[128 = 0]
[114  79 135 144 125 130 119  87 141 150 153 130 144 109 132 224 121 132
 124 113 143 119 132 123 124  57 125  97 124 131 125 121 123 167 128 136
 134 159 155 138 116 112 119 107] : <35>
[106  83 136 122 120 109 107  64 123 155 148 125 163 163  68 184 156 136
 127 150 121 120 143  98 147 133 111  87 130 153 122 101 119 159 113 154
 135 162  99 154 118 124 105 121] : <35>
[ 94  98 156 102 157  94 137 131 113 141 108 130 120 159 154 160 152 126
 138 144 134 138 132 143 138 127 127 119 133 117 162  99 137 128  99 112
 141 116 123 131 132 160 143 102] : <33>
[119 114 113 136 141 123 116 111 125 160 137 138 128 113 146 127 122 123
 135 142 144 129 136 131 116 114 129 131 137 120 163 112 127 158  95 151
 145 119 151 114 118 152 123 114] : <22>
[119  62 167 117 125 103 134  95 113 150 107 115 132 145  93  77 161 111
 134 142 132 123 128 108 126 138 124 124 133 145 147 105 122 129 157 158
 135  81 110 128 138 129 112 102] : <32>
[108 122 199 105 143 111 117 138 109 139 101 118 118 169 130 183 185 131
 133 136 132 128 127 129 149 134 108 111 124 156 129 116 126 126 122 104
 139 122 104 138 112 150 138 124] : <33>
[113  72 128 143 133 120 147  86 147 170 161 128 155 123 130 241 119 129
 138 134 132 135 135 112 130 116 113  81 127 136 135 118 112 140  96 146
 136 161 134 159 108 104 127 106] : <35>
[121 114 140 130 136 120 123  89 132 159 134 127 134 119 135 179 128 145
 121 135 136 123 126 131 134 118 121  89 136 139 119 117 121 128 150 111
 134 146 108 140 127 146 120 116] : <35>
[118  68 170 135 111 126 124 105 115 154 116 116 121 126 118 116 129 110
 128 142 128 124 123 121 113 133 127 140 123 149 125 121 136 118 170 173
 138  84 146 138 130 100 119 110] : <32>
[114 107 134 141 141 135 130 102 133 147 148 107 155 120 121 133 145 119
 136 109 128 123 125  92 140 121 125 102 130 123 133 129 117 124 133 131
 134 128 130 137 127 107 117 123] : <35>
[102 135 154 152 130 110 122  50 113 152 131 130 116 109 121 119 104 137
 123 143 140 135 138 107 123 122 126 153 138 119 124 112 149 159 124 128
 119 108 171 135 140 154 114 106] : <22>
[109  49 119 132 154 114 124 117 122 173 128 126 139 117 120 141 132 118
 126 149 134 127 120 122 112 119 122  98 123 124 142 113 118 132 100 160
 141 109 126 128 130 124 129 113] : <35>
[111  65 188 133 147 120 111  39 116 204 114 111 120 133 103 118 150 114
 150 155 137 115 134 124 128 132 122 135 147 165 147 118 131 122 178 145
 160  88 124 146 118 131 111  98] : <32>
[ 87  50 181 154 116 121 113 121 135 152 140 130 133 157 127 168 157 147
 128 130 135 125 117 122 142 126 119  88 118 130 143 115 127 148 117 166
 152 104 125 127 132 122 126 114] : <35>
[ 34   4 205 160 130  78 108 140  76 138  96 126 109 113 132  58 170 151
 124 151 142 124 123 128 103 115 109 145 142 105 179  81 129 166 138 169
 122  15 140 105 135 125 118 122] : <32>
[ 99  98 167 136 117  87 115  72 112 141 100 134 117 135 135  55 143 117
 141 145 125 126 134 117 117 135 128 161 149 124 165 111 135 154 130 181
 141  75 136 112 127 148 110 118] : <22>
[ 83  45 159 143 146  93 126 105  98 128 119 137 121 125 134  88 151 132
 134 147 140 135 133 131 130 123 121 136 136 112 167 100 129 153 100 140
 131  64 141 133 130 138 117 132] : <22>
[103 134 141 134 152  88 116  81  99 163 133 131 135 109 138  73 124 119
 126 138 142 123 108 140 119 132 119 104 145  99 159 103 140 125 112 136
 159  99 128 102 136 179 119 106] : <27>
[113 110 149 136 134 121 123  81 108 141 112 123 113 125  70  97 139 127
 134 137 132 123 146 126 116 129 121 143 126 144 121 126 136 144 179 137
 123 107 131 145 135 122 117 118] : <36>
[ 91  19 126 132 133 108 113 108 116 140 134 120 158 127 116 138 142 134
 121 143 119 131 129 121 123 119 129 108 136 124 147 105 113 110 101 169
 138  94 141 137 114 132 104 134] : <35>

[136 125 146 120 128 138 127 128 131 116 126 124 121 146 128 117 120 121
 131 121 130 132 122 110 147 133 173 132 115 131 128 156 199 130 123 100
 124 129 142 176 162 125 130 125] : (11)
[143 132 147 131 126 132 124 130 125 142 117 131 121 127 128 102 129 111
 135 127 143 132 126  86 152 131 166 132 131 121 142 151 132 126 130 138
 116 136 126 144 146 119 124 127] : (18)
[128 135 128 124 123 130 128 128 116 114 137 127 120 121 123 119 123 107
 137 120 138 134 130  79 139 140 124 122 129 116 138 142 201 123 132 134
 106 134 120 120 159 112 122 140] : (16)
[132 129 125  83 125 132 110 127 127 105 149 113 115 124 124 148 133 136
 110 120 128 135 126 109 105 126  61 114 132 126 128 122 173 121 124 135
 125 146 128  85 152 116 128 139] : (19)
[134 127 134  92 133 135 106 129 129 109 144 128 111 149 142 126 124 164
 140 119 129 126 124 123 149 133 178 130 115 128 130 140  31 132 125 109
 134 116 131 157 119 126 127 126] : (10)
[134 131 130 148 124 130 138 130 118 128 109 130 124 117 122 116 127 115
 135 131 140 131 134  93 143 130 132 129 134 118 134 139 187 122 141 137
 111 135 123 109 140 121 122 138] : (18)
[145 128 150 123 127 140 128 129 131 116 127 126 120 143 129 129 123 142
 130 122 131 135 127 118 158 132 181 133 120 129 130 158 171 120 130 104
 125 136 130 158 147 125 127 121] : (11)
[140 130 131 152 127 126 128 127 124 142 123 129 127 115 112 113 132  91
 124 134 139 135 130  98 126 132 106 123 140 122 135 137 209 126 128 144
 113 142 127 120 153 113 122 133] : (10)
[135 129 140 151 133 132 123 123 125 133 122 134 125 135 125 109 123 128
 140 128 134 130 118 108 158 133 188 137 121 125 140 151 114 127 129 118
 126 131 130 164 122 125 123 126] : (16)
[132 132 132 116 132 126  92 127 127 132 143 128 103 141 132 108 131 134
 133 127 133 129 127 119 118 130 145 126 124 127 137 136  31 134 119 127
 143 121 141 157 105 125 119 129] : (16)
[141 130 148 159 130 132 117 130 125 143 118 126 125 119 115 106 135  93
 124 131 141 134 129  94 138 136 128 125 133 125 139 149 180 124 124 140
 121 148 134 142 153 116 124 134] : (10)
[127 128 124  64 131 134 101 126 130  93 163 120 102 148 139 149 126 148
 123 115 124 129 120 126 112 125 104 120 120 128 126 127  75 131 119 113
 132 119 136 134 136 121 130 132] : (11)
[130 128 117  72 128 130 102 128 127 105 147 114 108 130 129 148 134 144
 112 118 127 131 125 116 103 125  64 116 139 132 129 118 132 124 123 131
 123 136 128  85 143 122 124 138] : (19)
[131 140 110 141 138 122 108 129 122 139 126 131 114 125 125 105 131 132
 139 134 132 132 129 112 131 125 120 128 130 124 142 118  31 130 126 145
 130 113 130 132  91 124 121 137] : (16)
[143 128 140  94 123 145 128 128 127  94 133 127 126 136 141 149 118 181
 130 114 133 127 126 107 153 132 158 130 126 123 122 144 151 123 130 112
 116 147 116  97 144 126 131 118] : (19)
[131 123 142 110 123 137 135 128 128  99 135 121 131 141 132 144 119 134
 126 119 128 133 125 121 140 132 149 133 119 129 121 144 225 123 129 100
 121 138 125 139 164 125 128 126] : (19)
[138 129 129 120 120 133 141 129 122 115 127 125 132 117 126 132 134 118
 129 127 133 133 131  93 133 131 109 125 135 115 130 134 219 123 135 136
 118 143 119  96 159 115 128 136] : (10)
[130 130 120  79 126 134 120 126 124  83 156 123 114 143 137 147 116 157
 138 116 123 131 125 108 134 128 133 128 122 118 129 129 126 127 129 108
 113 118 121 114 137 124 128 134] : (19)
[132 129 133 113 138 128  94 126 133 130 143 120 106 144 128 128 134 139
 123 119 127 128 127 132 120 126 131 127 124 137 133 131  35 135 115 122
 142 124 141 154 116 127 126 135] : (10)
[125 135 127 135 139 129 115 127 130 128 138 129 117 145 134 121 134 157
 136 127 124 124 126 139 140 128 160 133 124 132 135 131  31 132 122 114
 137 115 136 153  90 133 130 122] : (16)
[138 127 147 157 130 133 126 128 124 134 117 132 126 134 123 111 126 112
 132 129 135 131 129 112 152 133 178 134 126 131 136 158 161 130 124 121
 127 138 130 167 142 125 126 126] : (10)
[129 133 110 102 123 128 125 126 116 107 147 132 113 131 135 123 121 134
 146 118 131 129 119  87 141 134 126 128 125 112 141 129  98 124 133 133
 111 116 123 112 131 118 122 141] : (16)
[136 125 137 106 124 137 125 127 132 102 133 116 122 136 126 150 128 130
 113 119 127 135 126 120 123 129 109 123 124 133 119 142 225 121 126 112
 121 142 125 121 170 119 126 131] : (19)
[123 132 113  77 127 127 104 122 117  87 167 119 106 138 134 145 120 146
 136 115 121 133 125 110 114 128  87 122 119 122 127 129 100 119 127 118
 123 111 131 113 129 121 130 142] : (19)
[133 133 131 112 135 131 104 127 130 115 145 125 107 147 134 119 125 157
 146 123 128 111 125 120 141 123 168 129 116 127 138 141  31 133 122 115
 135 107 136 163 110 129 126 127] : (16)
[134 125 143 125 133 133 107 129 135 129 135 117 119 137 126 130 132 130
 110 125 131 134 125 135 123 127 123 124 127 138 127 140 162 129 112 117
 138 148 135 145 146 127 125 124] : (11)
[127 127 126 122 125 132 127 126 127 109 135 117 133 128 121 152 132 130
 104 124 129 131 127 128 114 126  78 120 131 131 116 128 225 124 129 122
 121 150 126  95 153 123 127 133] : (19)
[132 131 134 122 137 122  91 124 129 139 136 124 104 136 122 107 137 114
 124 128 137 133 124 111 119 129 112 116 132 129 147 137  50 114 115 140
 138 134 143 151 126 118 122 132] : (10)
[138 132 140 147 128 130 130 132 124 140 108 130 127 129 122 110 124 103
 137 129 140 134 128  94 146 129 151 127 130 120 139 146 165 124 133 141
 116 138 131 140 151 119 125 130] : (16)
[126 129 121  64 129 133 102 125 132  98 154 120 108 146 134 144 125 161
 124 119 122 130 124 129 119 124 113 124 121 131 126 125  70 130 121 112
 134 123 133 128 130 127 129 134] : (11)
[137 123 143 136 134 134 114 129 136 128 127 117 121 140 120 119 132 122
 108 124 130 133 125 137 120 130 116 122 131 141 127 141 183 133 119 115
 137 144 139 152 145 126 125 124] : (11)
[133 130 132 113 126 124  94 126 128 142 136 130 104 135 130 107 130 135
 132 128 134 128 126 116 126 123 138 125 125 129 145 128  31 130 115 139
 143 125 139 149 108 127 124 130] : (16)
